Below are the code and all the weights of a small trained network. Each question names an input and a class and asks about switching units off, where a switched-off unit gives its printed mean instead of its output.

import numpy as np


def w(rows, s, z=0):
    codes = np.array(rows[::2]) - 128.0
    scale = np.full(codes.shape[1], s)
    scale[-1] = z or s
    return codes * scale


def norm(h):
    return h / np.sqrt((h * h).mean(-1, keepdims=True) + 1e-5)


def f(y):
    return np.maximum(y, 0)


def log_softmax(a):
    a = a - a.max(-1, keepdims=True)
    return a - np.log(np.exp(a).sum(-1, keepdims=True))


def net(x, mask):
    res = np.array(x, float).reshape(1, 3) / 4 @ E
    u = 0
    for l in range(2):
        y = f(norm(res) @ A[l][:, :-1].T + A[l][:, -1])
        res = res + np.where(mask[u : u + 8], y, B[l][:, -1]) @ B[l][:, :-1]
        u += 8
    return log_softmax(norm(res)[-1] @ U[:, :-1].T + U[:, -1])


A, B = {}, {}
E = w([
[174,74,81,180,162,107,134,147],'x0',
[125,150,64,100,168,78,174,142],'x1',
[100,210,113,255,190,197,44,14],'x2',
],0.0073)
A[0] = w([
[130,72,186,65,139,97,151,184,92],'0.n0',
[120,144,201,71,153,224,11,86,118],'0.n1',
[227,121,46,172,186,79,211,211,94],'0.n2',
[122,126,140,209,169,196,75,114,42],'0.n3',
[205,102,178,140,169,177,124,113,153],'0.n4',
[132,179,165,109,152,139,221,80,3],'0.n5',
[172,90,2,239,234,58,211,67,106],'0.n6',
[4,71,224,107,58,121,77,134,59],'0.n7',
],0.0058,0.0036)
B[0] = w([
[107,159,121,96,180,184,158,126,213],'0.n0',
[107,135,149,145,125,103,46,192,217],'0.n1',
[93,132,188,86,158,83,131,71,218],'0.n2',
[122,36,79,220,2,231,78,181,208],'0.n3',
[35,190,82,63,128,113,126,163,172],'0.n4',
[157,176,80,158,138,60,129,168,134],'0.n5',
[96,92,169,114,161,76,27,132,253],'0.n6',
[193,202,142,109,133,43,125,56,184],'0.n7',
],0.007,0.0062)
A[1] = w([
[67,142,97,177,146,165,89,126,253],'1.n0',
[155,121,96,129,72,116,179,170,102],'1.n1',
[147,100,186,116,79,106,132,125,114],'1.n2',
[158,102,94,161,119,248,100,95,76],'1.n3',
[139,157,177,107,121,122,149,149,167],'1.n4',
[122,115,92,60,149,146,181,95,102],'1.n5',
[110,86,122,78,114,170,212,123,128],'1.n6',
[178,180,151,125,51,160,121,128,123],'1.n7',
],0.011,0.0027)
B[1] = w([
[149,122,104,106,119,144,214,172,254],'1.n0',
[155,95,186,182,145,196,147,118,153],'1.n1',
[147,206,78,147,129,115,93,115,172],'1.n2',
[65,21,143,151,34,156,123,144,194],'1.n3',
[157,131,142,147,109,149,123,83,186],'1.n4',
[163,110,125,189,155,149,90,134,183],'1.n5',
[155,136,150,245,142,199,154,75,190],'1.n6',
[97,75,132,83,120,133,122,115,172],'1.n7',
],0.011,0.0095)
U = w([
[131,202,85,96,147,118,227,169,5],'0',
[119,96,123,119,207,3,96,117,153],'1',
[73,75,97,171,68,186,131,173,187],'2',
[141,194,171,61,74,107,75,81,79],'3',
[211,142,181,205,162,184,164,74,164],'4',
],0.019,0.0029)

Each question gives the input, the list of numbers given to net, and the class t.
The units are the neurons (one row each of A and B). Each row of codes is followed by its name. A weight is (code - 128) times the scale printed after its matrix; where a second scale follows, it is the last column's (A, B and U).
mask holds one flag per neuron, layer by layer. A switched-off neuron (its flag False) gives its mean, the last column of its row in B, instead of its output. The means were averaged over made-up inputs and are rounded, as every weight is.
A unit's drop is (log p(t) with every unit on - log p(t) with that unit switched off) / (log p(t) with every unit on - log p(t) with every unit switched off).
The circuit of an input: a set's keep is (log p(t) with only the set's units on - log p(t) with every unit switched off) / (log p(t) with every unit on - log p(t) with every unit switched off). Starting from the 12 units with the biggest drops (on a tie, the unit counted first), units are removed one at a time, each time the one whose removal leaves the highest keep (on an exact tie, the one counted first), for as long as the keep stays at least 0.8.
units of the circuit, in order: the units of the circuit, biggest drop first
unit that matters most: the unit with the biggest drop
k most important neurons: the k neurons with the biggest drops, biggest first
drop when u is switched off: that unit's drop, to one decimal
input [-8,4,0], class 3: unit that matters most	1.n0
input [-5,1,2], class 0: units of the circuit, in order	(1.n3 1.n0 1.n6)
input [8,-4,0], class 1: units of the circuit, in order	(0.n6 1.n3 1.n6)
input [-3,1,1], class 0: 2 most important neurons	(1.n3 0.n2)
input [0,-3,-2], class 4: 2 most important neurons	(0.n0 0.n6)
input [-4,5,1], class 0: 3 most important neurons	(1.n6 1.n3 0.n5)
input [-3,6,5], class 2: 2 most important neurons	(0.n2 0.n7)
input [-2,-7,-5], class 4: 3 most important neurons	(0.n6 0.n0 0.n1)
input [2,5,4], class 1: 2 most important neurons	(0.n6 1.n3)
input [5,8,7], class 1: 3 most important neurons	(0.n6 1.n6 1.n3)
input [-4,2,-1], class 4: 2 most important neurons	(0.n1 0.n6)
input [-4,2,1], class 0: 2 most important neurons	(1.n3 0.n2)
input [2,-7,-1], class 3: 2 most important neurons	(0.n7 1.n3)
input [7,1,4], class 2: unit that matters most	0.n3
input [-5,-8,1], class 3: drop when 0.n7 is switched off	1.2
input [-2,-6,0], class 3: drop when 0.n7 is switched off	0.8
input [6,3,3], class 1: drop when 0.n6 is switched off	0.9
